grid = ((120, 132, 127, 134, 121, 127, 128, 135, 119, 126, 131), (136, 140, 107, 138, 112, 145, 121, 116, 149, 142, 156), (129, 125, 119, 129, 135, 108, 124, 133, 146, 118, 129), (127, 136, 126, 132, 129, 132, 125, 122, 129, 129, 134), (150, 120, 124, 133, 117, 126, 126, 134, 123, 123, 123), (125, 131, 130, 130, 126, 137, 132, 123, 123, 128, 128), (135, 128, 128, 133, 126, 124, 127, 131, 128, 133, 128), (128, 131, 124, 128, 128, 129, 126, 128, 123, 133, 129), (129, 130, 132, 128, 129, 130, 128, 126, 124, 130, 132))
The entry just right of the smallest entry is 138
Give the entry just left of the centre entry.
117
Give the minimum.
107
Give the centre entry.
126
The maximum: 156
Give the entry just right of the centre entry.
126
Give the entry just left of the smallest entry.
140

[[127, 125, 137, 135, 125],
 [105, 126, 126, 146, 142],
 [101, 135, 126, 152, 144],
 [141, 125, 137, 105, 123],
 [135, 123, 137, 143, 135],
 [117, 125, 128, 112, 139],
 [137, 128, 127, 111, 118]]
Rows and columns are numbered from 1.
The entry in row 2 and column 1? 105
The top entry of the column that holds the largest entry? 135
The top entry of the column that holds the smallest entry -> 127
The largest entry is 152
The entry directly below the smallest entry? 141
The entry directly below 144 is 123
The entry just right of the largest entry -> 144
The entry at row 2, column 3 -> 126
The entry just right of the smallest entry? 135
The entry in the top-right corner? 125
The entry at the centre is 137
The bottom entry of the column that holds the smallest entry: 137
The entry in row 1 and column 2: 125
The entry at row 1, column 3 is 137
The entry just right of 141? 125
The entry directly above the largest entry? 146
The entry in row 3 and column 3? 126
The entry in row 3 and column 1? 101
The entry just right of 112 -> 139

[[132 130 108 146 132 129  98 126 122 119 138]
 [ 99 144 111 146 134 131 131 127 113 137 119]
 [139 129 149 109 142 137 131 115 135 117 130]
 [134 133 152 110 134 119 129 121 129 120 132]
 [120 132 118 127 137 122 136 123 115 122 124]]
Rows and columns are numbered from 1.
Find the entry directly below 139.
A: 134
The entry in row 1 and column 3 -> 108
Find the entry at row 1, column 2.
A: 130
The top-right entry -> 138
Find the entry directly above 121.
A: 115
The entry in row 1 and column 1 -> 132
Find the entry just right of the centre entry.
A: 131
The entry just left of the centre entry is 142
The entry just left of 144: 99
The bottom-left entry is 120
Find the bottom entry of the column that holds the smallest entry.
A: 136
Find the entry at row 3, column 1.
A: 139
The entry directly above the centre entry: 131
Find the entry just left of 109.
A: 149
Find the entry at row 2, column 2.
A: 144
The entry in row 2 and column 3: 111
The bottom entry of the column that holds the largest entry: 118
The bottom-right entry: 124
Find the entry just left of 113.
A: 127
